Here is a tiny trained network, its code and every weight. The questions are about switching its units off for an input and a target symbol, where a switched-off unit gives its printed mean instead of its output.

import numpy as np


def w(rows, s, z=0):
    codes = np.array(rows[::2]) - 128.0
    scale = np.full(codes.shape[1], s)
    scale[-1] = z or s
    return codes * scale


def norm(h):
    return h / np.sqrt((h * h).mean(-1, keepdims=True) + 1e-5)


def f(y):
    return np.maximum(y, 0)


def softmax(a):
    e = np.exp(a - a.max(-1, keepdims=True))
    return e / e.sum(-1, keepdims=True)


def log_softmax(a):
    a = a - a.max(-1, keepdims=True)
    return a - np.log(np.exp(a).sum(-1, keepdims=True))


def net(x, mask):
    ids = ['βγηθμξω'.index(c) for c in x.split()]
    T = len(ids)
    res = E[ids] + P[:T]
    r = norm(res)
    for j in range(2):
        rows = slice(3 * j, 3 * j + 3)
        q, k, v = (r @ M[0][rows].T for M in (Q, K, V))
        z = softmax(np.where(np.tri(T) > 0, q @ k.T / 3**0.5, -1e9)) @ v
        o = O[0][rows]
        res = res + np.where(mask[j], z, o[:, -1]) @ o[:, :-1]
    y = f(norm(res) @ A[0][:, :-1].T + A[0][:, -1])
    res = res + np.where(mask[2:14], y, B[0][:, -1]) @ B[0][:, :-1]
    return log_softmax(norm(res)[-1] @ U[:, :-1].T + U[:, -1])


Q, K, V, O, A, B = {}, {}, {}, {}, {}, {}
E = w([
[128,194,135,148],'β',
[158,165,125,130],'γ',
[210,101,9,106],'η',
[122,160,125,162],'θ',
[120,180,139,117],'μ',
[172,150,72,111],'ξ',
[188,128,108,138],'ω',
],0.015)
P = w([
[118,110,187,115],'0',
[160,156,124,99],'1',
[139,157,68,250],'2',
[63,123,86,112],'3',
[158,156,120,96],'4',
[172,193,89,255],'5',
[64,120,86,109],'6',
[158,156,119,91],'7',
[217,159,100,203],'8',
[67,115,93,108],'9',
[156,157,120,88],'10',
[233,176,149,189],'11',
[67,114,94,109],'12',
],0.018)
Q[0] = w([
[207,34,147,146],'H0',
[216,205,180,106],'H0',
[67,157,134,242],'H0',
[203,206,156,7],'H1',
[117,181,131,150],'H1',
[138,137,136,35],'H1',
],0.012)
K[0] = w([
[196,89,107,143],'H0',
[150,140,255,182],'H0',
[130,194,57,107],'H0',
[126,106,236,21],'H1',
[75,126,102,113],'H1',
[99,114,207,104],'H1',
],0.014)
V[0] = w([
[160,1,179,136],'H0',
[136,128,155,235],'H0',
[214,148,68,141],'H0',
[76,122,128,20],'H1',
[117,161,90,174],'H1',
[110,57,153,162],'H1',
],0.0098)
O[0] = w([
[76,136,15,178,2],'H0',
[131,188,137,182,130],'H0',
[130,1,191,197,128],'H0',
[191,116,162,13,73],'H1',
[176,243,103,165,162],'H1',
[153,153,7,133,62],'H1',
],0.0073,0.0059)
A[0] = w([
[235,195,125,190,73],'N0',
[246,126,176,83,118],'N1',
[195,88,195,110,181],'N2',
[84,169,174,139,194],'N3',
[5,155,106,242,136],'N4',
[204,118,158,252,114],'N5',
[41,80,132,75,53],'N6',
[107,169,42,109,149],'N7',
[253,122,80,226,214],'N8',
[115,74,179,223,195],'N9',
[253,99,79,127,96],'N10',
[170,183,44,185,2],'N11',
],0.011,0.0084)
B[0] = w([
[121,92,175,36,200],'N0',
[152,93,65,146,192],'N1',
[118,155,85,190,191],'N2',
[164,75,156,169,203],'N3',
[100,132,62,169,181],'N4',
[169,202,191,128,206],'N5',
[215,203,74,35,136],'N6',
[70,31,143,158,168],'N7',
[124,203,199,56,255],'N8',
[80,179,125,77,194],'N9',
[87,104,180,209,163],'N10',
[126,204,132,245,146],'N11',
],0.011)
U = w([
[43,222,129,113,126],'β',
[139,97,254,213,53],'γ',
[137,98,225,8,4],'η',
[25,99,91,215,218],'θ',
[178,37,118,208,164],'μ',
[126,115,36,73,221],'ξ',
[15,9,199,97,155],'ω',
],0.0082,0.0017)

Each question gives the input, a string of symbols that net reads in full, and the target symbol t.
The units are the heads (3 rows each of Q, K, V and O) and the neurons (one row each of A and B). Each row of codes is followed by its name. A weight is (code - 128) times the scale printed after its matrix; where a second scale follows, it is the last column's (O, A, B and U).
mask holds one flag per unit, heads first, then neurons. A switched-off unit (its flag False) gives its mean, the last column of its rows in O or B, instead of its output. The means were averaged over made-up inputs and are rounded, as every weight is.
A unit's drop is (log p(t) with every unit on - log p(t) with that unit switched off) / (log p(t) with every unit on - log p(t) with every unit switched off).
The circuit of an input: a set's keep is (log p(t) with only the set's units on - log p(t) with every unit switched off) / (log p(t) with every unit on - log p(t) with every unit switched off). Starting from the 12 units with the biggest drops (on a tie, the unit counted first), units are removed one at a time, each time the one whose removal leaves the highest keep (on an exact tie, the one counted first), for as long as the keep stays at least 0.8.
circuit, biggest first: the units of the circuit, biggest drop first
unit that matters most: the unit with the biggest drop
top k neurons: the k neurons with the biggest drops, biggest first
which heads matter: for each layer, one digit per head in row order, 1 if its drop is at least 0.15 and else 0, layers parted by /
input ω β θ μ, target η: which heads matter -> 10
input μ γ β γ θ β β ξ γ, target η: circuit, biggest first -> (N0)
input θ β β β μ β ω γ ω θ β μ β, target γ: top 4 neurons -> (N8; N3; N0; N9)
input μ ξ β γ ω β η θ, target ξ: which heads matter -> 11
input ξ β ω θ ξ μ γ β, target μ: which heads matter -> 01
input η ω ξ β β ξ μ μ ξ ω η, target γ: which heads matter -> 10
input ω ξ ω γ ξ μ θ γ, target θ: which heads matter -> 11
input ξ ξ β ξ ξ γ μ ξ β ω ω γ β, target γ: top 2 neurons -> (N8; N0)
input η γ ξ θ ξ η μ μ β γ γ, target γ: circuit, biggest first -> (H0; N2)
input ω ξ β η β, target θ: which heads matter -> 11
input ξ θ θ η ξ β β β ω β β ω η, target ω: top 2 neurons -> (N5; N10)
input η θ η, target β: top 2 neurons -> (N8; N9)
input μ η ξ β η γ ω γ ξ η ω, target ξ: which heads matter -> 11
input μ β ξ θ μ θ μ θ η β β, target ξ: which heads matter -> 11
input θ θ γ β γ θ β η, target β: unit that matters most -> H0
input ξ μ ξ ξ ξ γ ξ θ ω θ θ γ θ, target θ: which heads matter -> 01
input η θ ξ ω θ β η β γ β μ, target γ: which heads matter -> 10
input μ θ γ η θ η μ ω β β μ, target ξ: which heads matter -> 01
input ξ γ ξ ξ ξ, target μ: which heads matter -> 01
input ξ ξ β β θ, target μ: unit that matters most -> H1
input η θ ω η ξ, target γ: top 3 neurons -> (N10; N2; N1)
input ξ θ ξ γ γ ξ θ η, target μ: top 4 neurons -> (N10; N0; N2; N9)
input ξ μ θ ω η β ω μ μ μ, target η: which heads matter -> 00
input η ξ η γ β θ θ ξ, target γ: circuit, biggest first -> (H0; N10)
input ξ β μ γ θ ξ ξ μ, target μ: top 2 neurons -> (N8; N2)
input ξ γ θ β θ ξ η β γ μ ω, target μ: top 2 neurons -> (N1; N2)
input γ ω ω η ξ, target ω: which heads matter -> 11
input γ γ μ β ω, target ω: which heads matter -> 11
input ω μ β θ ξ γ θ ξ ξ β ω, target θ: unit that matters most -> H0
input γ β θ η β β ξ β, target ω: top 3 neurons -> (N7; N8; N5)
